Each row was made from one small tree. The marks that hang from a mark follow it in brackets, in alphabetical order. Every link used is in the known rows. Write each row's tree.
Known rows:
duvam(kigafo(dubo(pakog) tubiv(kofe)) sasu): [-41, -38, 47, -79, 174, 114, 170, 108, 66, 189, 123, -79, -30, -50, 21, -13, -38, 9, 84, -226, 224, 169, -60, -97, 79, 165, -112, -150, -91, 166, -105, 384, 99, -218, -125, -189, -102, 326, 170, -213, 193, 79, -168, -59, 54, 8, -29, -99, 93, 12, -15]
kofe(pakog(dubo) tikof(tiro zesakos(vonado))): [138, 200, -146, -66, -136, -178, 139, 52, -56, -51, -63, 39, -100, -11, -106, -12, 128, -163, -238, 9, -17, 127, -133, -81, -47, -217, 12, -58, 180, -3, -359, 19, 118, 108, -91, -15, -159, -79, -57, 75, 19, -137, -9, 89, 73, -18, -239, 65, -82, 44, 64]
tubiv(dubo pakog sasu tiro(kofe)): [66, 57, 38, 148, -54, 262, 354, -295, 98, 76, 73, -203, 93, -38, 144, 204, 76, -193, -237, 155, 45, 110, 82, -268, -139, -82, -139, -125, 69, 437, 78, 228, 152, -35, -140, -136, 44, -122, 88, -104, -22, 56, 15, -15, -154, 36, 24, 85, -78, 342, 179]
deve(nireb pakog(dubo sasu tiro) vonado zesakos): [-34, 101, 247, 52, -466, 224, 87, 63, 61, 293, -172, -599, -46, 58, 6, -140, 157, -237, -216, 129, 247, 123, -129, -144, -250, -286, -11, -6, 180, -132, -215, 48, 154, 58, -65, -274, 218, -291, 53, 109, -37, -42, -158, 123, 66, 27, 75, 24, 83, 23, 124]
dubo(duvam(kigafo sasu) pakog(tiro(tikof))): [-114, 99, 55, -69, 173, 46, 172, 156, 122, 43, 144, -33, -96, 23, 189, 94, -13, -144, -89, -5, -41, 158, -296, -27, 163, 57, -170, -174, -78, -13, -194, 210, 35, -76, -15, -53, -17, 135, 250, -73, -117, 30, -64, 32, -62, -111, -157, -167, 99, 147, -24]
kigafo(sasu tubiv(dubo tiro(tikof))): [-14, 62, 121, 152, 62, 174, 365, -260, 156, 98, 143, -114, 72, -76, 179, 146, -87, 45, -20, -146, 59, 78, 99, -270, -58, -6, 10, -5, -100, 379, 25, 176, 235, -117, -104, -159, 127, -18, 30, 60, -120, 25, -56, 12, 24, 147, 91, 50, -127, 251, 86]
deve(pakog(sasu) zesakos(vonado)): [48, 43, 173, 74, -223, -15, 150, 172, -37, 76, -70, -286, -144, 65, -75, -13, 119, -56, -132, -21, 145, 173, 23, -148, -48, -199, -49, 56, 162, -74, -123, 81, 146, 87, -87, -2, 65, -15, 34, 177, 24, 5, -107, 53, -30, 17, -30, 15, 57, 52, 54]
deve(duvam(kigafo(dubo tubiv)) nireb vonado zesakos): [-60, -82, 138, 151, -188, 342, 118, 54, 30, 253, -40, -316, 6, 75, -44, -136, 153, 8, 147, -109, 333, 147, -6, -186, -151, -166, -134, 77, 12, -105, -123, 211, 130, -50, 109, -444, 101, 115, 242, -72, -60, -139, -157, -32, 161, 6, 127, -272, 61, -85, -16]
duvam(kigafo(dubo sasu tubiv(kofe pakog tiro))): [157, -32, 42, 43, -5, 282, 244, -145, 70, 208, 167, -235, 151, -107, 18, 87, 65, 55, 26, -178, 220, 51, 52, -190, -94, 86, 8, -149, -29, 394, 14, 391, 253, -278, -155, -244, 91, 219, 177, -261, 223, 4, -84, -27, 171, 85, 146, 30, -64, 1, 146]
dubo(duvam(kigafo) pakog(sasu tiro(tikof))): [-49, 127, 151, 24, 130, 74, 137, 223, 154, 60, 130, -31, -84, -12, 175, 90, -44, -94, -127, 9, -85, 53, -265, 15, 103, 2, -12, -113, -32, -32, -205, 136, 63, -52, -120, -30, 150, -24, 158, 62, -56, -67, -81, 62, -75, -140, -183, -137, 69, 163, 55]
pakog(dubo sasu tiro(kofe)): [-90, 170, 49, 44, -93, 66, 255, -45, 134, 146, 4, -172, -125, -79, 126, -13, -202, -134, -293, 34, 128, 26, -253, -45, -112, -113, -15, -83, 28, 172, -215, -8, 173, -4, -217, -96, 187, -156, -165, 340, -23, 47, -161, -70, 4, -8, -125, 51, 28, 256, 89]
kigafo(dubo(duvam) sasu): [-64, 81, -4, 93, 15, 37, 176, 41, 117, 191, -7, -54, -102, -19, -33, 26, 66, 41, 35, -198, 129, 17, -84, -204, 9, 43, -184, -114, -89, 13, -154, 133, 224, -24, -80, -26, 63, 72, 57, 95, 53, 27, 142, 55, 134, 104, 43, -100, 11, 122, -42]
zesakos(bogebor deve(duvam nireb(tikof)) vonado): [-82, 244, 109, 164, -220, -122, 145, -28, 62, -2, -55, -153, -51, 186, -50, 155, 21, -85, 107, 244, 72, 149, -32, -246, 77, -303, 212, 198, 24, -45, -185, 112, 146, 152, -96, -69, 213, 74, 8, 75, -207, -250, -178, -169, -60, -33, -49, -74, 79, 224, -5]
nireb(tikof(tiro(kofe(pakog(sasu))) zesakos)): [69, 28, -158, 88, -67, -73, 93, -38, 45, 29, 89, 173, -72, -43, 71, -143, -97, -190, -212, 15, 99, 14, -34, -45, -74, -221, 82, -64, 100, 59, -204, 168, 118, -43, -55, 18, -5, 7, 43, 153, -147, -44, 8, -77, -68, 81, -268, -28, -14, 167, 22]
zesakos(deve(nireb(tikof) pakog(sasu)) vonado): [-22, 171, 161, 166, -283, -119, 69, 56, 22, -32, -44, -282, -108, 167, -82, 34, 35, -107, 60, 153, 134, 95, -68, -217, 76, -324, 167, 105, 109, -19, -134, 108, 217, 54, -151, -66, 197, -51, 82, 98, -32, -116, -67, -54, -72, 27, -20, 93, 112, 121, 47]
dubo(pakog(tiro(kofe))): [-95, 114, -40, 78, 72, -5, 164, 0, 178, 142, -24, 12, -60, 7, 120, 12, -39, -107, -232, 12, 49, 136, 23, -187, 33, -65, -133, -151, 13, 27, -186, -12, 37, -75, -127, -98, 90, 47, -30, 102, 81, 20, -167, -86, -160, -109, -167, -94, 89, 169, 31]
vonado(tikof(zesakos(bogebor deve(nireb)))): [2, 132, -38, 122, -207, 3, -36, -208, 132, 53, -99, 4, 27, 96, -28, 56, 68, -77, -52, 63, -43, 161, 97, -141, 118, -278, 90, 104, 68, 67, -179, 134, 59, -98, -86, 18, 94, -9, 57, 149, -207, -56, -186, -123, 78, 116, -86, -8, -60, 169, 130]
vonado(duvam(kigafo(dubo sasu)) tikof): [15, -39, -32, 122, 83, 255, 111, 114, -46, 126, 143, 58, -133, -73, -104, 50, -118, 79, 3, -273, 86, -22, -220, -142, 183, 45, -197, -81, -79, 191, -123, 300, 280, -152, 58, 7, 60, 136, 325, 110, -206, 20, 25, -87, 267, 104, 1, -177, -77, 99, -50]
dubo(pakog(tiro(tikof))): [-90, 127, 37, 72, 53, 2, 199, 64, 175, 114, 12, 29, -53, 33, 126, 134, -39, -95, -167, 42, -47, 83, -32, -158, 133, -89, -71, -78, -12, -16, -213, 14, 40, -35, -91, -92, 72, 69, -93, 80, -26, 0, -101, 15, -137, -89, -152, -49, 66, 156, 39]
duvam(kigafo(dubo tubiv(pakog tiro(tikof))) sasu): [24, -59, 52, 8, 108, 163, 304, -127, 28, 3, 238, -187, 48, -57, 99, 168, -73, -65, 75, -122, 115, 21, -118, -113, -30, 16, -109, -59, -2, 399, -2, 304, 131, -242, -25, -187, -27, 178, 222, -152, -22, 78, -45, -5, 64, 55, 116, 93, -26, 6, 113]
bogebor(nireb(tikof(tiro))): [-57, -2, -64, 104, -115, -25, 192, 8, 1, 56, 4, 85, -79, 16, 11, 112, -157, -81, -134, 66, 178, 1, -69, -438, -25, -280, -42, -79, 43, -63, -149, 221, 240, 5, 81, -62, -139, 153, 125, 41, -218, 73, 190, -54, -165, -29, -137, -64, 42, 217, -37]
kofe(pakog(dubo sasu) tikof(tiro zesakos(vonado))): [177, 226, -53, -68, -173, -152, 123, 129, -88, -89, -45, -67, -110, -53, -86, -36, 88, -208, -253, 17, -58, 53, -202, -17, -121, -216, 111, -47, 161, 59, -352, 33, 133, 119, -162, 25, -80, -181, -28, 156, -6, -122, -29, 98, 84, -1, -225, 110, -78, 59, 113]
dubo(duvam(kigafo) pakog(sasu tiro)): [4, 171, 155, -23, 35, 95, 101, 241, 114, 119, 14, -163, -95, 2, 150, 32, -4, -5, -211, -43, -20, 106, -229, -70, 53, 9, -88, -156, -27, -66, -224, 126, 71, -48, -132, 48, 101, -49, 205, 41, 40, -73, -45, 52, -64, -148, -154, -178, 62, 163, 29]
tubiv(dubo(duvam pakog(sasu))): [-34, 201, 209, 30, 67, 36, 180, 151, 125, 149, -67, -39, -100, -19, 48, 72, 86, -55, -174, -56, -27, 139, -60, -179, 20, 67, -100, -116, -32, -50, -164, 155, 111, 70, -213, 54, 49, -191, 142, 46, -37, -53, 55, 115, -180, -14, -77, -61, 34, 259, 39]
kofe(pakog(sasu) tikof(tiro zesakos(vonado(duvam)))): [147, 142, -98, 21, -72, -112, 32, 148, -197, -132, -29, 99, -134, -41, -163, -34, 156, -130, -296, 57, -109, 22, -61, -79, -46, -193, 66, -100, 122, 61, -299, 26, 130, 126, -106, 108, -148, -112, 190, 153, -176, -104, -22, 23, 59, -57, -189, 3, -65, 25, 50]
dubo(duvam(kigafo(tubiv) sasu) pakog(tiro(tikof))): [-133, 84, 95, -62, 214, 31, 146, 14, 133, 34, 163, -82, -67, -44, 208, 45, -71, -77, -53, -117, -15, 154, -209, -40, 97, 100, -124, -146, -124, 33, -141, 181, 27, -166, -63, -74, 12, 93, 300, -73, -88, 15, -172, 34, -28, -84, -94, -157, 83, 119, -2]
pakog(sasu tiro(kofe tikof(zesakos))): [-87, 56, -108, 132, 48, 26, 176, -160, 150, 74, 130, 60, -81, -81, 171, -21, -73, -141, -220, 86, -6, 43, -135, 50, -5, -199, 61, -45, -5, 178, -145, 15, 50, -88, -133, -112, 175, -3, -162, 337, -145, 73, -205, -58, -63, 62, -184, -44, 26, 226, 148]
deve(duvam(sasu) pakog zesakos(bogebor vonado)): [-57, 52, 160, -10, -169, -59, 201, 102, -58, 76, -36, -409, -87, 111, -48, 41, 200, -163, -50, 84, 116, 314, 25, -130, -150, -132, -65, 90, 83, -128, -118, 191, 85, 162, 1, 16, -19, 117, 162, 22, -195, -24, -260, -38, -41, -8, 45, -77, 62, 48, 25]
tubiv(dubo(duvam) kofe): [-84, 96, 38, 47, 21, 91, 239, -75, 151, 264, -41, 151, -58, -11, -15, 104, 148, 33, -164, 86, 163, 215, 24, -201, 55, 60, -122, -205, -8, -2, -154, 257, 206, 66, -161, -119, -120, 37, -5, 17, -26, -7, 41, 27, -54, 24, -80, -38, 25, 297, 17]
zesakos(bogebor(nireb) deve(duvam) vonado(tikof)): [-82, 151, 74, 106, -126, -137, 62, -34, -59, -35, -20, -12, -74, 55, -90, 237, 9, -61, -9, 194, -71, 96, -29, -292, -3, -229, 124, 104, -40, 82, -152, 110, 159, 89, -110, 13, 103, 14, 203, 143, -260, -42, -248, -213, -36, -55, -82, -87, 51, 191, 134]
tiro(kofe tikof(zesakos(deve))): [-106, 17, -200, 167, 41, -53, 183, -220, 192, 38, 97, 219, -60, 42, 57, 11, -5, -67, -95, 37, 4, 134, 42, -8, 177, -221, 44, 78, -16, 165, -89, 47, 45, -97, -187, -193, 96, 162, -200, 185, -105, 49, -167, -176, -129, 62, -234, -35, -13, 156, 80]
tiro(kofe(tikof(zesakos(bogebor deve)))): [-28, 116, -200, 125, -26, -195, 126, -206, 144, -10, 8, -21, 19, 30, -19, 7, 24, -21, -149, 105, -113, 166, 156, -116, 30, -201, 130, 98, 95, 112, -161, 17, -55, -82, -303, -32, 36, 98, -88, 214, -52, 4, -229, -195, -81, -19, -207, -10, -94, 197, 114]
duvam(kigafo(dubo sasu tubiv)): [2, 0, 16, 73, 43, 152, 206, 38, 74, 168, 128, -161, -30, -45, 48, 0, -133, 224, 85, -363, 211, 62, -43, -187, 24, 11, -154, -5, -78, 169, -63, 199, 234, -177, -59, -108, 75, 214, 114, 43, 148, 48, -41, -58, 217, 85, 47, -141, -62, 50, -16]
pakog(dubo(duvam(kigafo(tubiv))) sasu tiro(tikof)): [-101, 146, 186, -1, 45, 107, 219, -36, 156, 92, 158, -160, -111, -125, 178, 41, -225, -12, -134, -88, 64, 12, -389, 80, -33, -3, 57, -31, -47, 101, -187, 92, 171, -85, -191, -88, 197, -170, 45, 219, -100, -66, -162, 71, 113, -31, -91, -26, -11, 206, 91]
tiro(kofe(pakog tikof(zesakos(bogebor(nireb) deve)))): [-66, 128, -168, 75, -95, -326, 0, -78, 20, -23, 45, 88, 67, 26, 8, -72, -24, -61, -151, 170, -127, 87, 232, -163, -90, -198, 153, 90, 192, 139, -244, -6, -60, -52, -351, 16, 4, 18, 144, 93, -41, 130, -225, -216, 44, -18, -241, -10, -57, 120, 146]
tubiv(kigafo(dubo) kofe pakog(sasu) tiro(tikof)): [64, 21, 126, 172, 54, 182, 315, -100, 76, 146, 176, -124, 124, -101, -62, 309, 75, -264, -31, 124, 97, -87, 15, -118, -212, -50, 156, -96, 133, 371, -58, 315, 167, -57, -232, -279, 85, 135, -10, -105, 30, -16, 16, 54, 65, 59, 46, 233, -47, 131, 270]
tikof(tiro(kofe(pakog(dubo)))): [-24, 67, -87, 8, -65, -16, 215, 42, 103, 83, -1, 172, -48, 6, 33, -40, -88, -224, -242, -17, 182, 69, -24, -78, -142, -122, -116, -133, 150, 63, -253, 53, 230, 59, -82, -127, -89, -52, -45, 96, 14, -9, -40, -98, 26, -55, -217, 96, -38, 72, 13]
deve(nireb vonado zesakos): [-35, -15, 79, 120, -336, 248, 125, 82, 55, 199, -224, -159, -30, 136, -71, -42, 183, -99, -97, 53, 208, 162, 145, -287, -31, -267, -178, -21, 116, -129, -190, 108, 108, 68, 66, -287, -4, 37, 51, 47, -73, -22, 2, -7, 74, 0, -15, -123, 69, 64, -49]
zesakos(bogebor deve(nireb(tikof(tiro))) vonado): [12, 195, -9, 126, -220, -196, 88, -84, 62, -52, -12, -12, -30, 167, -50, 196, -13, -133, 48, 221, 152, 106, -11, -364, 90, -412, 213, 126, 136, 6, -125, 96, 204, 100, 5, -52, 86, 81, 6, 67, -72, -178, -87, -127, -135, -52, -99, 31, 61, 186, 13]
pakog(dubo(duvam) sasu tiro(kofe tikof)): [-183, 149, 65, 83, 68, 4, 244, -82, 208, 85, 110, 13, -143, -117, 134, 28, -149, -265, -188, 94, 37, -32, -351, 78, -77, -37, 54, -103, -9, 111, -213, 4, 159, 3, -216, -135, 246, -223, -102, 340, -150, -2, -144, 19, -5, -11, -148, 52, 62, 272, 100]

Write each row's tree:
[46, 153, 19, 61, -250, 185, 211, -134, 52, 113, -54, -325, 20, 10, 110, 186, 63, -79, -336, 158, -10, 69, -27, -240, -41, -166, -183, -139, 25, 134, -93, 92, 110, 7, -126, -19, 7, -38, 10, -30, 19, 73, 11, 32, -37, -33, -15, -2, -8, 250, 131] : tubiv(pakog(tiro) sasu)
[22, 36, 72, 38, 132, 121, 157, 151, 102, 172, 116, -164, -14, -46, 53, -16, -80, 130, 102, -416, 133, 85, -13, -182, 64, 85, -127, -12, -97, 108, -78, 217, 151, -211, -104, -93, 130, 190, 179, -106, 226, -5, -86, -12, 103, 36, 13, -175, -20, 2, -10] : duvam(kigafo(dubo(pakog) sasu tubiv))
[46, 227, 119, 87, -160, 111, 211, -25, 13, 136, -18, -335, 29, -38, 17, 230, 18, -94, -367, 85, 11, 42, -21, -224, -197, -183, -63, -97, 145, 74, -163, 62, 118, 56, -211, -34, 61, -19, 93, 64, -26, 2, 3, 35, 21, -36, -26, 67, -61, 205, 216] : tubiv(kigafo pakog(sasu tiro))
[-23, 73, 79, 70, 1, 198, 177, -204, 114, 28, 179, -196, 40, -78, 181, 179, 4, -67, -156, 60, -42, 51, -144, -55, -12, -40, -101, -106, -33, 137, -20, 176, 95, -120, -121, -96, 88, -50, 240, -108, -50, -14, -95, 79, 37, -69, -26, -79, -20, 207, 150] : dubo(duvam(kigafo(tubiv(pakog(tiro(tikof)) sasu))))
[32, 130, 14, 17, 46, 108, 147, 189, 105, 238, 124, -226, -33, 1, 134, 15, -48, 87, -26, -218, 115, 81, -188, -204, 105, 6, -149, -73, -53, 84, -151, 152, 138, -152, -46, -77, 176, 183, 112, -60, 214, 17, -59, 7, 60, -5, -30, -213, 27, 61, 12] : duvam(kigafo(dubo(pakog(tiro)) sasu))
[-93, 99, -106, 150, -75, -115, 21, -208, 165, 70, -12, -245, 96, 41, 34, -91, 173, -223, -143, 219, -7, 207, 138, -110, -205, -256, 66, -48, 253, -78, -210, -5, -13, -88, -125, -97, 71, -66, 102, 140, -69, -15, -300, -32, 14, -29, -32, 24, -32, 95, 203] : deve(nireb pakog(tiro(kofe(tikof(zesakos(bogebor))))))
[-141, 217, 50, -112, -100, 24, 240, -57, 93, 158, -70, -239, -175, -29, 105, 30, -48, -111, -256, 2, 112, 132, -360, -106, -18, 6, -200, -182, -64, 22, -269, 92, 149, 32, -101, 4, -36, -88, 16, 140, -134, 61, 16, 70, 54, 25, -49, -14, 58, 246, -27] : pakog(dubo(duvam(sasu)) tiro)
[7, -106, -110, 18, 107, 201, 109, 66, -115, 18, 158, 104, -160, -48, -91, 80, -89, -102, -56, -143, 167, 14, -341, -175, 106, -40, -257, -182, -40, 163, -114, 359, 277, -124, 228, -35, -232, 189, 424, 46, -324, 72, 57, -100, 82, 19, -31, -98, -24, 36, -55] : vonado(duvam(kigafo(dubo) sasu) tikof(tiro))
[-93, 194, -167, 43, 20, -85, 162, -243, 168, 98, -24, -76, -117, -122, 36, -111, 47, -169, -293, 43, -28, 122, -268, -13, -61, -68, -30, -137, 47, -16, -308, -11, 8, -80, -211, -93, 67, -148, -55, 240, -110, -57, -95, 79, 13, 14, -178, -55, -29, 243, 83] : pakog(dubo(duvam) tiro(kofe(tikof(zesakos))))
[-107, -58, -62, -40, -41, 101, -7, -53, -184, 111, -49, 49, -141, -95, -139, 99, 64, -130, -218, 99, -72, 80, -50, -211, -19, -137, -74, -110, -69, 146, -153, 268, 53, -19, 42, 116, -122, -52, 389, 95, -466, 138, -103, -96, 76, 76, -72, -202, 30, 201, 63] : deve(vonado(duvam(sasu) tikof(zesakos(bogebor(nireb)))))
[-1, -15, -213, 67, 48, -40, 151, -171, 144, 85, 31, 168, -1, -15, 44, 53, 53, -131, -217, 37, 94, 174, 122, -125, -103, -252, 9, -44, 99, 41, -95, 104, 92, -19, -3, -14, -71, 106, -91, 163, -69, -9, -143, -122, -150, -23, -193, -56, -65, 158, 103] : tikof(tiro(kofe) zesakos(bogebor))
[-14, 94, -78, 58, -72, -76, 181, -102, 107, 156, -17, 7, -89, 13, 27, 76, -104, 72, -147, 6, 32, 144, 35, -152, 117, -200, 65, 97, 57, -34, -189, 183, 10, -24, -78, 172, 19, 125, -155, 175, -164, -77, -5, -29, -52, 100, -178, -112, -48, 331, -11] : nireb(tikof(zesakos(bogebor)))
[43, -139, -254, 113, 159, 226, 54, -119, -8, 6, 140, 356, -120, -85, -59, -15, -11, -134, -246, -100, 71, 118, -160, -35, 112, -162, -126, -157, 20, 110, -98, 283, 193, -163, 165, -54, -115, 119, 300, 122, -366, -48, -89, -159, -25, -12, -236, -191, -96, 103, 31] : vonado(duvam(kigafo) tikof(tiro(kofe) zesakos))
[-28, 188, 143, -63, -127, 135, 134, -56, 89, 142, 74, -282, -47, -57, 224, -38, -150, 36, -218, -82, 92, 82, -223, 17, -94, 37, -119, -83, 9, 150, -211, 96, 124, -48, -193, 34, 59, -208, 159, -19, 85, -57, -97, 72, 274, -32, -113, -102, -57, 226, 32] : kofe(pakog(dubo(duvam(kigafo(tubiv(sasu)))) tiro))
[39, 86, -281, 134, -38, -203, 126, -269, 57, -30, 91, 179, -151, 32, -27, 24, 13, -100, -103, 81, 149, 150, -107, -211, 169, -374, 148, 61, 21, 100, -68, 93, 131, -39, -26, -111, 69, 170, -106, 130, -56, -120, -89, -143, -279, 42, -266, -88, 50, 195, 24] : nireb(tikof(tiro(kofe) zesakos(deve vonado)))
[-120, 7, 56, 123, -156, 278, 118, 116, -14, 155, -208, 14, -101, 102, -162, 62, 161, -63, -153, 99, 121, 84, 83, -249, 19, -190, -182, -147, 17, -33, -208, 82, 196, 119, 28, -183, -56, -54, 130, 63, -188, -66, 37, -70, 84, -85, -8, -112, 58, 86, -65] : deve(nireb vonado(duvam))
[-75, -11, 6, -38, 29, 225, 239, 204, -83, 47, 40, -17, -165, 52, -7, 68, -97, 58, -187, -99, 101, 156, -168, -104, 164, -6, -281, -127, -44, 116, -154, 276, 189, 7, 20, 35, -203, 220, 248, 32, -256, 99, 31, -144, 90, -58, -98, -147, -18, 140, -131] : vonado(duvam(kigafo sasu))
[-96, 66, 55, 72, 28, -78, 42, 54, -159, -17, -8, 224, -174, -55, -181, 255, -88, -56, -129, 96, -40, 19, -30, -298, 70, -136, -8, -24, 62, 136, -171, 118, 184, 79, -17, 196, 1, -62, 286, 219, -306, 34, -139, -115, 89, -40, -85, -82, 41, 235, 53] : zesakos(bogebor(nireb) vonado(duvam tikof))
[-4, 94, -170, 57, 7, -198, 96, -26, 81, 7, 7, 119, 31, -5, -5, -70, 14, -77, -192, 69, -122, 136, 238, -21, -90, -93, 17, -15, 208, 53, -297, 20, -72, -21, -241, 76, -72, 20, 12, 175, -31, -2, -181, -117, 121, -15, -245, -6, -104, 150, 75] : tiro(kofe(pakog tikof(zesakos(bogebor))))
[32, 119, -205, 58, 17, -218, 102, 20, -24, -84, -8, 183, -93, 2, -83, -77, 109, -91, -158, 40, -78, 153, 90, -40, 20, -130, -53, -70, 165, 90, -305, -32, -6, 29, -171, -17, -78, 38, 5, 168, 53, -46, -131, -64, 111, -16, -265, -33, -15, 104, 40] : tiro(kofe(pakog tikof(zesakos(vonado))))
[1, -40, 110, 44, -195, 257, 214, 187, 25, 233, -46, -252, -16, 108, -2, 56, 117, 51, -119, 73, 116, 238, 54, -137, -92, -173, -85, 95, 50, -149, -152, 230, 49, 110, 40, -162, 21, 155, 109, 17, -163, -139, -174, -118, 15, -127, -98, -303, -20, 103, -13] : deve(duvam(kigafo) vonado zesakos(bogebor))
[-70, 53, -127, 232, -152, -23, 126, -183, 167, -14, 18, 88, 0, 125, 21, -4, -76, -231, -6, 138, 228, 62, -6, -313, 49, -348, 72, -6, 79, 18, -97, 143, 230, -56, 3, -281, 56, 135, 62, 59, -158, -56, -13, -208, -178, -16, -131, 23, 53, 152, -25] : zesakos(deve(nireb(tikof(tiro(kofe)))))
[-61, 196, 7, 74, -86, -7, 256, -27, 105, 26, 0, -252, -86, -106, 61, -31, -182, -183, -280, 88, -6, -9, -254, -78, -147, -96, 34, -102, 72, 137, -278, -21, 113, -29, -283, -134, 125, -167, -82, 359, -69, 35, -148, -44, 31, -55, -136, 99, -22, 250, 99] : pakog(dubo sasu tiro(kofe(tikof)))
